Group and class of each row:
[ -7  -3  -5   4   3  -2  -3  -5   2  -2  -1  -5   5   1   4   6   2  -8
   0  17  -1   5   8   5   2   0  -1  -4  -4  -1  -2  10   1   0   4   1
   2  -9   7   1   2  -6 -20 -20   6  -3  -8  -2  -2  15  -3   2  -4   0
  -1 -10 -13  -8   2  -7  -7  12   2  -1   8  -8  -1   9   3   8  -1  -1]
q768:N
[  0   0   2  -5  -4   0  -6  -2  16   0   0 -22  -7   1  -4  -4   4  -1
   0   3  -9   1   5   3   0   1   0   3  -5   7   4   8   2   5   6  -2
 -10   0  11   6   1   0 -23  -4  -1  -1   0  -1  -4   9  -6  -1  -1   6
  -4   2  -3  -1   3 -10 -14  -2  -3  -1   0  -7 -12  -3   3  -7  -3   1]
q519:K
[ -1  -2  -1  -4  -6  -1  -9  -3   6  -2 -10 -16  -1   8   1  -1   9  -8
  10  -2 -16   6  10  18   1   2   4   8 -12   6   4   8   0  14  12   1
   0  -1  16  -4   3   2 -46 -16   4   2   4  -8  -3   5  -7  -7  -7  17
  -8   5  -1 -11  -6 -13 -12   3 -11   1   6 -14 -10   1   1   0  -7   6]
Q153:P
[  1   6   4 -10   2  -5  -5  -4   4   0   5 -11  -3   0  -3  -7   3   8
  -1   0   0  -3   1  -5  -4  -3   4  -3 -10  11  16   2  -6  -7   0  -6
  -1   0   6  -8  -3   7 -18  -2   2  -4  -5  -6  -3   1  -3   3  -6  -2
  -1   3  -3  -2  -3   1  -7  -8   0   1  -9  -4  -6  -7  -8   0  -5   0]
q519:K
[ -5   3   1  -6  -1   1  -8   1  16   0   9 -20  -5  -1  -2  -3   4  -1
  -1   4 -10   0   6   3   7  -1   2   1 -10   1  17  22   0   5   7  -2
  -2   4  15   1   0   2 -29  -7   3  -6  -1  -8  -3   9  -5  -1   2   5
 -16   1  -1 -12   4  -7 -16  -5  -2  -3   0 -11  -3  -2  -4  -4  -3   6]
q519:K
[  3   7   0  -3  -1   0 -11   1  16  -3  -6 -23  -5   3   1  -3   6   8
   3   4 -10   3  10   6  -2   3   0   6  -7   9  14   9   1   9   7  -6
  -3  -5  20   2   3   1 -46 -11   2  -7  -4 -10  -1  13  -9   3  -4   6
  -3   1  -3  -3  -3 -11 -17   4  -3  -2  -1  -7 -13  -5  -3   2  -3  -3]
q519:W
[  1   0   1  -3   4  -9  -7 -28  -2  -2   1  -8  -5   0  -1  -5   4  11
  -1 -10  -2   3   1  -4  -1  -2   1   0  -8   4   6   3  -6   2   9  -1
   0   3  -2  -4  -6   2 -11  -1   4   4 -14  -8  -4 -12  -1   4  -1  -2
 -10   3  -5   4  -2   0  -8  -3   9   2  -4  -9   3  -7 -10  -2  -8  -3]
Q153:P
[ -1   4   2  -7  -9   2   2  -6  13   2  -3 -16  -9   8  -3   3   2   6
  -2   0 -12  -2   5  -8   7  -3   4   0 -10   5  18   4   2  10   4  -7
   0  -5  15  -3  -1   5 -25  -3  -2  -6  -2  -6   0   9  -6   3   0   8
  -3   9  11  -3   1  -6  -7   3  -3 -34 -10   3  -9  -5  -2  -3   1   7]
q519:W
[  2  -6  -5  -2  15  -6  -5   1   2  -6   6  -5  -2   1 -10  -7  -1  21
   2 -14   9  -2  -1 -14  -4  -6   1   2  -4   0  12  19  -5  -2   5   3
 -15   6 -28   2  -7  -2  37   8   8   6 -12  -4 -14 -26  -2   5  -1  -9
   2  -1  -3   4  -1   6  -7  -4  11   0  -3   0  14 -10 -14  -7  -4  -4]
Q153:E
[ -5   1   1   1   0  -7  -4  -2   6  -3  -4 -15  -2   3   1   2   9   0
  -1   4  -9   1   3   3   2  -3  -3   4 -10   2   6   6  -1   7  14  -2
   4   3  13  -2   0   0 -42  -8   6  -1 -10 -16  -1   2  -4   0  -1  -2
  -4   0   0  -7   1  -8 -13   4  -3   1  -2  -9   0  -1  -7   3  -8   4]
Q153:A
[  2  -1  -1  -5   4  -4  -8   2  -6   1  -4  -1   3  -4   2  -4  25   7
  -2  -2   1   4   4  -1  -3   6   3   6  -8   3   5   2  -3   8   8   2
   1  -2   6  -1  -3   2 -22  -3   8   5  -5  -7  -2  -8  -2  -4   0  -2
  -2  10  -3   1   1 -12  -3   1   4  -5  -3 -10   3  -4  -4  -3 -10   0]
Q153:P
[  4   1  -4  -2   0   0 -12   2  12   1 -11 -20  -1  -3  -4  -8  11  -6
  -1   4 -11   7   7   4   1   6   0  13  -9   2   3  11   2  19  10  -4
   9   3  12   5   2   0 -38 -16  10   3  -4  -3 -28   5  -4  -8  -4  -1
 -17   1   6   2   5 -12  -9   1  -1   3   0 -14  -9   0   1  -5 -10   4]
Q153:A
[  2  -1   1  -2  -3   3  -4  -4  17  -1   0 -19 -14   0  -6  -7   7   5
   4  -3  -8   2   0   7   1  -4   5   9  -6  11  11   4   0   3   2 -16
 -10   2   8  -2   0  -2 -36   3  -1   0   3  -4   4   7  -8   0  -1   4
  -4   4  -1   4  -2  -3  -9   1   5   0  -2  -5 -11  -6  -4 -12  -4   5]
q519:W
[ -6   3   1  -7  -2  11  -6  -4  17  -3  -3 -19 -10   0  -4  -5  -3  -1
   7  -2 -11   6   4   4  -6  -2   3  -2  -1  10  20   8   1   5   1  -5
  -3   2  16   4  -7   4 -25  -6   0  -2  -1  -7  -1  12  -6   1  -1   7
  -7   4   4   0   0  -7 -12   0   0   8   0  -8 -14  -8  -5  -5  -1   2]
q519:W
[ -6  -2  -3   1   4  -3 -15   2   9   6  -1 -14  -7   0  -1  -4   6   5
   4  -4  -4   4   3  -3   4   5   1   3  -5   1   5  10   1  12  16   2
  -3   4   1   5  -1  -4 -15  -5   4   4  -4  -6  -6   1  -4  -3  -3   1
   3  -2  -6  -4   3  -8  -8  -3   1  -2   2  -8   1  -4  -3  -4  -1  -4]
Q153:E
[  1   5 -10  -3  -4   0  -4   4   1  -2  -6   0  -1   4   9   1   1  -9
   1   8   1   1   6  15   4  -7  -2 -10 -12   5   0  11   1   5   2  -3
   5  -6   8   3  -6   4 -31 -19   5  -5   5  -9   3  18  -8   4  -7   0
   5   5   5  -8   6  -6  -4   7   1  -1   3 -11  -4  -2   4   6  -5   2]
q768:C
[  1   3   2  -9  -9   8 -10  -2  22  -1  -5 -24  -1   1   1  -2   7   2
   0   4 -10   5   7   6   4   4   1   4  -3   0  14  11   0   2   7  -5
  -5  -4  12   8   0   0 -29  -6   2  -6  -1  -6  -2  12  -4   3  -1   3
 -11  -4  -4   3  -7  -9 -15   2   1   2  -3 -11 -12  -7   6  -3  -4  12]
q519:W
[ -4   2  -4   0  10 -32  -9  -2   9  -5  -6 -13  -8  -2  -4  -1   6  -4
   5  11   2   5   6   6   1  -2  -5   5  -9   3   4  15  -4  -4   7  -2
  -5  -5   4   8   1  -3 -26 -16   7  -4  10  -5  -5  12 -11   6  -9  -4
  -2   2  -9  -5   3  -9 -14   4   4  -1   9 -19 -14  -2  -1   1  -6  -1]
q768:N
[ -1  -6  -7   6   5   4 -10  -3  -1  -4   0 -12  -6  -1   4  -2   6   7
   1  15   3   6   8   3   2   7  -4   5   1   6   0  13  -2   6   4  -1
  -7  -6  -6   6   4  -4 -29 -10   7  -1   5  -1   0   0  -5   2   0  -3
   0  -2  -3  -2  11 -14  -9   4   4  -6   4 -12  -9   2   1   5  -4   1]
q768:C
[ -3  -2  -1  -9   3   7  -8  -6  15   2   0 -25  -5  -1  -6  -2   5   9
   1   3  -3   1   7   2  -2   5  17   8   1   6  12   5   0   2   1   0
  -5   1   9   0   0  -3 -19   1   1  -7  -3   2  -1   2  -1   4  -1   0
  -2  -3  -2  -5  -1  -6  -7  -1   6   1  -5   0 -16  -2  -3 -10  -1   3]
q519:W
[ -2   4   2  -8   1  -2  -7  -5   7  -6  -1 -28   0   9  -1  -3   5   6
   0   2 -13   1   7   8   6   2  -2  -1  -6   9   2  12   1  -1   7  -4
  -2  -5  18  -7  -2   7 -46 -16  -4   1   3  -9   7   7  -5   3   2   5
  -7   4  -1  -5   1 -13 -20   1   0   5  -1 -13 -13  -3  -6  -1   5   0]
q519:U
